A =
[[125 111 142 131 134 137 126 123 130 136 142 136 123 126 138]
 [126 124 140 140 126 122 133 122 138 135 146 132 126 120 130]
 [127 123 135 132 129 129 129 125 131 132 136 131 126 125 131]
 [127 120 134 129 131 132 127 126 129 132 135 132 126 127 132]
 [125 117 143 137 130 130 129 122 135 136 146 135 124 122 134]
 [127 115 119 105 141 153 115 136 109 122 107 129 126 144 137]
 [127 131 141 147 120 112 137 120 144 136 150 130 127 114 125]
 [128 132 135 141 122 116 135 123 139 133 142 129 128 119 125]]
Rows and columns are numbered from 0.
The entry just right of 105 -> 141
The minimum is 105
The entry in row 1 and column 0 -> 126
The entry at row 2, column 0 -> 127
The bottom-right entry is 125
The entry in row 1 and column 1? 124
The entry at row 0, column 2 -> 142
The entry in row 1 and column 2 is 140
The entry directly above the smallest entry? 137
The entry just right of the largest entry? 115
The top-right entry: 138
The entry just left of the smallest entry -> 119
The entry in row 0 and column 1 -> 111
The top entry of the column that holds the smallest entry? 131
The entry in the bottom-left corner? 128
The entry directly below the smallest entry? 147
The entry at row 0, column 0? 125
The maximum -> 153

data =
[[138 116 148 140 110 102 101 126]
 [141 119 149 141 112 117 114 129]
 [129 131 129 130 131 137 131 124]
 [131 118 126 129 119 119 122 129]]
Report the last entry, reading row by row.
Answer: 129
The second entry in reading order: 116
Report the bottom-left entry.
Answer: 131
The third entry in reading order is 148
The entry in the top-left corner is 138
Report the entry just left of the largest entry.
Answer: 119
The entry just left of the smallest entry is 102
The fifth entry, reading row by row is 110
The top entry of the column that holds the smallest entry: 101
Report the last entry in the row that holds the largest entry.
Answer: 129
The top-right entry -> 126

x =
[[131 111 133 127 138]
 [129 108 135 127 124]
 [128 108 135 127 133]
 [130 110 133 127 129]
 [127 104 138 126 129]
 [127 106 137 126 126]
 [125 101 142 125 126]
 [126 103 139 126 129]
 [132 111 132 127 133]
 [130 109 134 127 131]
 [128 107 136 126 147]
 [132 111 132 127 134]
 [126 102 140 125 132]]
Counting starts at 0.
The entry at row 1, column 0: 129
The entry in row 0 and column 0: 131
The largest entry -> 147
What is the entry just left of the smallest entry? 125
What is the entry just left of the centre entry? 101
The entry in row 0 and column 2 -> 133
The bottom-right entry -> 132
The entry directly below the smallest entry: 103
The bottom-left entry: 126
What is the entry just right of 110? 133
What is the entry in row 0 and column 1? 111
The entry just left of the largest entry is 126
The entry in row 2 and column 0: 128
The top entry of the column that holds the largest entry: 138
What is the entry at row 2, column 1? 108
The entry directly above the centre entry: 137
What is the entry directly above 147? 131
What is the entry directly below the largest entry? 134
What is the entry just right of the centre entry? 125
What is the entry at row 1, column 1? 108
What is the entry directly below the centre entry? 139

[[104 119 107 103 118 114 119 120]
 [120 128 122 122 126 122 121 123]
 [139 122 138 125 124 133 136 136]
 [126 127 126 127 127 128 125 127]]
Counting starts at 0.
The top entry of the column that holds the largest entry -> 104
The top-right entry is 120
The entry at row 1, column 2 is 122
What is the entry in row 0 and column 1?
A: 119
The entry in the bottom-left corner: 126
The maximum -> 139
The entry in the bottom-right corner is 127
The entry in row 0 and column 2 is 107
What is the entry at row 2, column 2?
A: 138

X =
126,126,131,124,127,132,128,128,124,122,127,125,121,128
106,136,128,126,125,131,128,130,125,136,132,138,130,129
113,127,126,128,125,127,128,128,128,126,130,134,132,126
124,132,125,130,130,126,128,129,131,133,128,122,136,128
118,133,126,129,129,134,128,127,128,109,126,126,134,129
141,122,131,130,129,129,127,128,130,147,126,128,127,128
Indices start at 0.
The entry in the top-left corner is 126
Give the entry in row 2 and column 0.
113
Give the top-right entry.
128
The entry at row 1, column 0 is 106
Give the entry in row 0 and column 2.
131
The entry directly above 141 is 118
Give the entry in the bottom-right corner.
128
The entry at row 2, column 1: 127
The entry in row 0 and column 1 -> 126
Give the top entry of the column that holds the largest entry.
122
Give the entry just left of the largest entry.
130
The entry in the bottom-left corner is 141
Give the entry at row 1, column 1.
136

[[122 108 124 143 148 148 122]
 [123 145 116 111 129 134 143]
 [147 138 137 126 111 120 129]
 [117 119 107 140 127 117 128]
 [148 138 119 139 144 138 114]
 [143 147 112 145 108 125 124]
 [147 144 139 120 132 136 109]
 [130 143 114 139 143 125 133]
 [138 132 143 116 133 135 119]
 [123 143 149 144 146 109 145]
 [137 141 142 137 114 108 144]
 [110 119 128 141 127 110 140]
 [136 113 109 147 115 119 129]
 [134 116 149 147 110 133 115]
 [147 114 147 116 115 126 131]]
Indices start at 0.
The entry at row 1, column 1: 145
The entry in row 1 and column 0?
Answer: 123
The entry in row 0 and column 1: 108
The top-right entry?
Answer: 122
The entry just left of the smallest entry -> 119
The median of all entries?
Answer: 131
The entry in row 2 and column 0: 147
The entry at row 2, column 2?
Answer: 137
The smallest entry?
Answer: 107
The entry at row 2, column 1 -> 138
The entry at row 0, column 0 -> 122
The entry directly below the smallest entry: 119
The entry at the centre?
Answer: 139

[[123 132 139 126 137 105 142 127 136 123 138 128 137 114 139 121]
 [137 127 136 119 136 124 140 124 133 121 150 136 138 123 130 117]
 [132 128 137 121 137 117 141 125 134 121 146 133 139 120 133 118]
 [118 133 139 128 135 102 140 128 137 125 132 126 134 112 140 123]
 [134 128 137 120 137 120 141 125 134 121 149 135 139 122 132 117]
 [120 133 139 127 136 103 141 128 137 124 135 127 136 113 139 121]
 [127 130 138 123 136 112 142 126 136 122 143 132 138 117 136 118]
 [140 126 135 118 136 128 140 123 132 121 152 137 139 126 128 116]
 [130 129 138 122 137 114 142 125 135 121 145 132 138 118 134 118]
 [126 131 139 123 137 109 142 126 136 122 142 130 138 116 137 119]
 [124 131 140 125 137 107 142 127 137 123 140 130 137 115 138 120]
 [142 125 133 116 135 133 139 123 131 120 154 138 139 128 126 116]]
Report the bottom entry of the column that holds the largest entry.
Answer: 154
Report the entry directly above the largest entry.
Answer: 140
Report the largest entry in the last column.
Answer: 123
The bottom-left entry is 142
Report the 2nd-last entry, reading row by row.
Answer: 126
The first entry on the diagonal from the top-right corner -> 121
Report the entry in the bottom-right corner.
Answer: 116
Report the third entry on the main diagonal.
Answer: 137
The 1st entry in reading order: 123
The smallest entry in the first row: 105
Report the entry directly below the smallest entry.
Answer: 120
The entry directly above the smallest entry: 117
The 3rd largest entry is 150
Report the fourth-last entry, reading row by row.
Answer: 139
Report the entry just left of the smallest entry.
Answer: 135
Report the 3rd entry in reading order.
Answer: 139
Report the 2nd largest entry.
Answer: 152
Report the smallest entry in the first column.
Answer: 118
Report the entry directly above 129.
Answer: 126
The entry just right of the largest entry: 138
Report the entry just right of the smallest entry.
Answer: 140
Report the minimum.
Answer: 102
Report the bottom entry of the column that holds the smallest entry.
Answer: 133
The entry directly below 129 is 131
Report the fifth entry in reading order.
Answer: 137

Questions about the row below.
1) The last entry?
2) The second entry from the right?
3) The 1st entry from the left?
[131 128 127 125 106]
1) 106
2) 125
3) 131

Questions about the matrix below.
1) Give the entry directly above 141.
2) Give the bottom-left entry.
3) Give the entry just right of the largest entry.
[[147 146 139 136]
 [154 140 141 135]]
1) 139
2) 154
3) 140

array([[139, 128, 125, 135, 132, 131, 125, 135, 125],
       [127, 134, 122, 127, 125, 130, 124, 129, 131],
       [127, 120, 137, 128, 129, 123, 135, 126, 123],
       [133, 127, 127, 149, 129, 136, 133, 147, 136],
       [134, 124, 131, 132, 144, 145, 121, 134, 139],
       [132, 130, 125, 136, 139, 147, 119, 137, 145],
       [127, 122, 134, 131, 123, 118, 138, 129, 118],
       [136, 127, 126, 150, 131, 137, 132, 150, 134],
       [128, 132, 125, 134, 135, 145, 120, 135, 146],
       [131, 129, 126, 128, 135, 138, 123, 131, 134]])
Indices start at 0.
Report the entry at row 2, column 1.
A: 120
Report the entry in row 0 and column 1.
A: 128
The top-right entry: 125
The entry in the top-left corner -> 139
Report the entry just left of 144.
A: 132
The entry at row 2, column 2 is 137
Report the entry at row 1, column 0.
A: 127
Report the entry at row 1, column 1.
A: 134
The bottom-right entry is 134
The entry at row 2, column 0 is 127
The entry at row 0, column 2: 125
Report the entry in the bottom-left corner.
A: 131
The entry just left of 119 -> 147
The entry directly below 119: 138
Report the entry just right of 121.
A: 134
